Here is a tiny trained network, its code and every weight. The questions are about switching its units off for an input and a class, where a switched-off unit gives its printed mean instead of its output.

import numpy as np


def w(rows, s, z=0):
    codes = np.array(rows[::2]) - 128.0
    scale = np.full(codes.shape[1], s)
    scale[-1] = z or s
    return codes * scale


def f(y):
    return y / 2 * (1 + np.tanh(0.7978845608 * (y + 0.044715 * y**3)))


def log_softmax(a):
    a = a - a.max(-1, keepdims=True)
    return a - np.log(np.exp(a).sum(-1, keepdims=True))


def net(x, mask):
    res = np.array(x, float).reshape(1, 8) / 4 @ E
    y = f(res @ A[0][:, :-1].T + A[0][:, -1])
    res = res + np.where(mask, y, B[0][:, -1]) @ B[0][:, :-1]
    return log_softmax(res[-1] @ U[:, :-1].T + U[:, -1])


A, B = {}, {}
E = w([
[254,203,207,117,87,157,193],'x0',
[176,71,110,207,72,121,90],'x1',
[159,63,187,60,156,213,74],'x2',
[169,116,142,118,174,76,154],'x3',
[131,129,177,154,146,90,82],'x4',
[91,187,140,105,178,98,115],'x5',
[111,101,103,215,193,175,117],'x6',
[128,131,198,157,136,176,228],'x7',
],0.0068)
A[0] = w([
[119,97,127,166,92,108,151,91],'neuron 1',
[7,177,151,29,155,118,175,2],'neuron 2',
[94,108,98,113,127,96,63,112],'neuron 3',
[178,142,170,72,87,117,131,111],'neuron 4',
[111,91,41,109,142,92,69,82],'neuron 5',
[190,138,160,85,102,105,156,127],'neuron 6',
[130,219,94,148,128,194,61,78],'neuron 7',
[162,123,101,122,159,101,151,85],'neuron 8',
[110,95,114,221,27,111,117,37],'neuron 9',
[138,173,101,165,142,50,202,73],'neuron 10',
[136,79,190,128,215,61,56,76],'neuron 11',
[176,139,155,87,104,115,140,129],'neuron 12',
[119,128,149,134,149,116,68,95],'neuron 13',
[192,132,172,78,100,126,127,97],'neuron 14',
[159,168,108,154,154,67,199,71],'neuron 15',
[128,86,178,125,167,102,74,51],'neuron 16',
[73,67,52,98,101,52,69,82],'neuron 17',
[140,30,151,112,148,243,166,17],'neuron 18',
],0.014,0.0034)
B[0] = w([
[128,87,125,127,101,131,115,154],'neuron 1',
[105,100,129,101,196,2,145,234],'neuron 2',
[109,167,82,118,135,146,147,202],'neuron 3',
[158,142,138,74,106,152,123,187],'neuron 4',
[118,166,48,114,134,149,112,226],'neuron 5',
[170,140,137,85,97,129,118,194],'neuron 6',
[156,165,146,184,166,109,63,157],'neuron 7',
[135,118,122,106,112,133,172,136],'neuron 8',
[74,63,153,131,57,93,62,204],'neuron 9',
[168,121,113,185,105,129,195,212],'neuron 10',
[63,160,201,124,107,157,168,204],'neuron 11',
[158,135,134,88,106,141,128,177],'neuron 12',
[114,159,155,136,151,147,143,157],'neuron 13',
[160,140,146,78,125,137,100,186],'neuron 14',
[175,133,121,167,98,127,185,194],'neuron 15',
[95,137,168,128,139,148,171,168],'neuron 16',
[94,158,33,99,95,164,133,255],'neuron 17',
[160,60,98,146,207,195,133,219],'neuron 18',
],0.031,0.01)
U = w([
[114,119,130,100,194,3,163,197],'0',
[62,170,226,121,153,160,179,1],'1',
[149,34,131,151,207,189,117,123],'2',
[209,148,180,25,106,141,109,242],'3',
[141,195,147,197,175,111,24,243],'4',
[184,123,133,196,78,91,189,155],'5',
[73,174,32,111,116,137,121,57],'6',
[78,49,139,157,61,99,60,38],'7',
],0.006,0.00096)

Each question gives the input, the list of numbers given to net, and the class t.
The units are the neurons (one row each of A and B). Each row of codes is followed by its name. A weight is (code - 128) times the scale printed after its matrix; where a second scale follows, it is the last column's (A, B and U).
mask holds one flag per neuron, in row order. A switched-off neuron (its flag False) gives its mean, the last column of its row in B, instead of its output. The means were averaged over made-up inputs and are rounded, as every weight is.
A unit's drop is (log p(t) with every unit on - log p(t) with that unit switched off) / (log p(t) with every unit on - log p(t) with every unit switched off).
The circuit of an input: a set's keep is (log p(t) with only the set's units on - log p(t) with every unit switched off) / (log p(t) with every unit on - log p(t) with every unit switched off). Starting from the 12 units with the biggest drops (on a tie, the unit counted first), units are removed one at a time, each time the one whose removal leaves the highest keep (on an exact tie, the one counted first), for as long as the keep stays at least 0.8.
circuit, biggest first: the units of the circuit, biggest drop first
unit that matters most: the unit with the biggest drop
top k neurons: the k neurons with the biggest drops, biggest first
drop when u is switched off: that unit's drop, to one decimal
input [-5,-3,7,-1,1,-7,7,-3], class 2: unit that matters most -> neuron 18
input [-6,0,4,4,7,-3,1,-1], class 1: top 3 neurons -> (neuron 11; neuron 16; neuron 13)
input [1,4,4,4,1,-3,4,-5], class 1: circuit, biggest first -> (neuron 11; neuron 16)
input [6,-6,-6,8,7,-7,0,-7], class 5: top 2 neurons -> (neuron 10; neuron 15)
input [7,-4,-2,8,1,-1,5,-7], class 5: top 2 neurons -> (neuron 15; neuron 10)
input [-1,-5,-2,7,4,-3,-3,3], class 0: top 2 neurons -> (neuron 2; neuron 17)
input [8,-4,2,2,0,-8,3,8], class 3: top 3 neurons -> (neuron 6; neuron 14; neuron 4)
input [2,1,5,3,-3,-1,2,-6], class 3: top 3 neurons -> (neuron 17; neuron 2; neuron 10)
input [1,-4,7,-8,8,1,6,-2], class 1: top 2 neurons -> (neuron 11; neuron 16)
input [-4,-8,-3,-1,-7,-1,3,5], class 0: drop when neuron 2 is switched off -> 0.1
input [1,2,4,-5,-3,-6,3,2], class 2: drop when neuron 18 is switched off -> 0.3
input [5,-8,-6,4,-7,5,2,4], class 5: drop when neuron 15 is switched off -> 1.7
